Here is a tiny trained network, its code and every weight. The questions are about switching its units off for an input and a class, where a switched-off unit gives its printed mean instead of its output.

import numpy as np


def w(rows, s, z=0):
    codes = np.array(rows[::2]) - 128.0
    scale = np.full(codes.shape[1], s)
    scale[-1] = z or s
    return codes * scale


def f(y):
    return np.maximum(y, 0)


def log_softmax(a):
    a = a - a.max(-1, keepdims=True)
    return a - np.log(np.exp(a).sum(-1, keepdims=True))


def net(x, mask):
    res = np.array(x, float).reshape(1, 6) / 4 @ E
    y = f(res @ A[0][:, :-1].T + A[0][:, -1])
    res = res + np.where(mask, y, B[0][:, -1]) @ B[0][:, :-1]
    return log_softmax(res[-1] @ U[:, :-1].T + U[:, -1])


A, B = {}, {}
E = w([
[253,113,222,159],'x0',
[28,63,196,225],'x1',
[197,18,46,221],'x2',
[146,203,129,202],'x3',
[115,93,125,92],'x4',
[131,124,127,128],'x5',
],0.0071)
A[0] = w([
[156,162,78,101,70],'n0',
[69,109,194,176,51],'n1',
[177,185,232,181,152],'n2',
[228,109,210,94,164],'n3',
[75,68,141,141,132],'n4',
[107,71,158,40,129],'n5',
[146,28,30,163,96],'n6',
[87,60,72,66,203],'n7',
[106,141,193,2,193],'n8',
[200,149,67,53,73],'n9',
[42,72,190,205,53],'n10',
[90,85,159,162,47],'n11',
[75,122,157,175,34],'n12',
[79,128,48,122,73],'n13',
[157,64,45,163,159],'n14',
[89,155,18,66,87],'n15',
[144,86,86,163,15],'n16',
[162,28,87,122,230],'n17',
[214,103,181,104,191],'n18',
[97,155,161,113,2],'n19',
[202,46,183,112,189],'n20',
[84,120,204,151,44],'n21',
[11,107,96,120,160],'n22',
[164,156,68,93,68],'n23',
[100,196,65,178,120],'n24',
[50,177,214,44,61],'n25',
[166,43,56,177,26],'n26',
[72,56,138,189,69],'n27',
],0.0095,0.0053)
B[0] = w([
[201,69,196,60,163],'n0',
[218,118,143,79,177],'n1',
[54,116,63,184,229],'n2',
[95,75,47,104,238],'n3',
[171,132,167,155,188],'n4',
[131,176,187,235,189],'n5',
[110,241,137,131,232],'n6',
[100,39,174,182,231],'n7',
[92,202,162,161,254],'n8',
[197,60,207,84,207],'n9',
[190,83,134,66,212],'n10',
[186,90,109,48,159],'n11',
[150,114,180,42,157],'n12',
[84,35,29,70,176],'n13',
[140,209,188,92,232],'n14',
[131,82,100,150,208],'n15',
[96,195,18,39,155],'n16',
[104,209,159,232,249],'n17',
[84,64,107,116,229],'n18',
[172,208,50,134,139],'n19',
[56,108,65,183,231],'n20',
[169,131,83,73,163],'n21',
[113,90,89,154,233],'n22',
[200,64,165,60,171],'n23',
[60,66,76,254,180],'n24',
[154,220,114,130,224],'n25',
[109,247,69,65,202],'n26',
[201,98,132,80,196],'n27',
],0.0079,0.0077)
U = w([
[137,107,151,199,254],'0',
[139,200,135,145,92],'1',
[82,54,96,165,70],'2',
[247,82,155,97,52],'3',
[126,105,149,196,159],'4',
],0.011,0.0076)

Each question gives the input, the list of numbers given to net, and the class t.
The units are the neurons (one row each of A and B). Each row of codes is followed by its name. A weight is (code - 128) times the scale printed after its matrix; where a second scale follows, it is the last column's (A, B and U).
mask holds one flag per neuron, in row order. A switched-off neuron (its flag False) gives its mean, the last column of its row in B, instead of its output. The means were averaged over made-up inputs and are rounded, as every weight is.
A unit's drop is (log p(t) with every unit on - log p(t) with that unit switched off) / (log p(t) with every unit on - log p(t) with every unit switched off).
The circuit of an input: a set's keep is (log p(t) with only the set's units on - log p(t) with every unit switched off) / (log p(t) with every unit on - log p(t) with every unit switched off). Starting from the 12 units with the biggest drops (on a tie, the unit counted first), units are removed one at a time, each time the one whose removal leaves the highest keep (on an exact tie, the one counted first), for as long as the keep stays at least 0.8.
circuit, biggest first: the units of the circuit, biggest drop first
unit that matters most: the unit with the biggest drop
top k neurons: the k neurons with the biggest drops, biggest first
drop of u: that unit's drop, to one decimal
input [7,3,4,-6,-3,-1], class 2: top 2 neurons => n20; n3
input [0,-7,-4,2,-2,7], class 3: unit that matters most => n9
input [-6,4,8,-3,7,3], class 1: circuit, biggest first => n6; n26
input [-8,-5,2,6,-8,-8], class 2: circuit, biggest first => n24; n13
input [7,3,-6,2,-2,-8], class 2: circuit, biggest first => n2; n3
input [5,6,-7,6,7,7], class 1: circuit, biggest first => n25; n7
input [8,-8,6,1,-5,6], class 2: circuit, biggest first => n20; n3
input [-4,1,7,-6,-1,-3], class 1: circuit, biggest first => n6; n26
input [3,-3,6,-5,4,4], class 1: circuit, biggest first => n26; n6
input [6,6,8,5,4,1], class 1: circuit, biggest first => n26; n6; n14
input [-8,-6,-5,-3,-7,1], class 2: top 2 neurons => n13; n15
input [-2,-7,0,-5,3,-2], class 3: top 2 neurons => n9; n23
input [-6,4,-4,-6,5,-5], class 0: top 2 neurons => n5; n25
input [1,-7,-5,6,-1,-4], class 3: unit that matters most => n9
input [-7,-8,6,-1,-6,5], class 3: top 3 neurons => n9; n23; n0
input [-1,-4,5,-2,3,-5], class 1: top 3 neurons => n6; n26; n14
input [-2,7,2,-3,5,-2], class 3: top 2 neurons => n10; n27
input [6,-2,-5,0,2,8], class 2: drop of n3 => 0.4
input [4,-2,7,6,-3,0], class 1: drop of n14 => 0.2
input [-6,7,-6,5,1,6], class 3: drop of n21 => 0.1
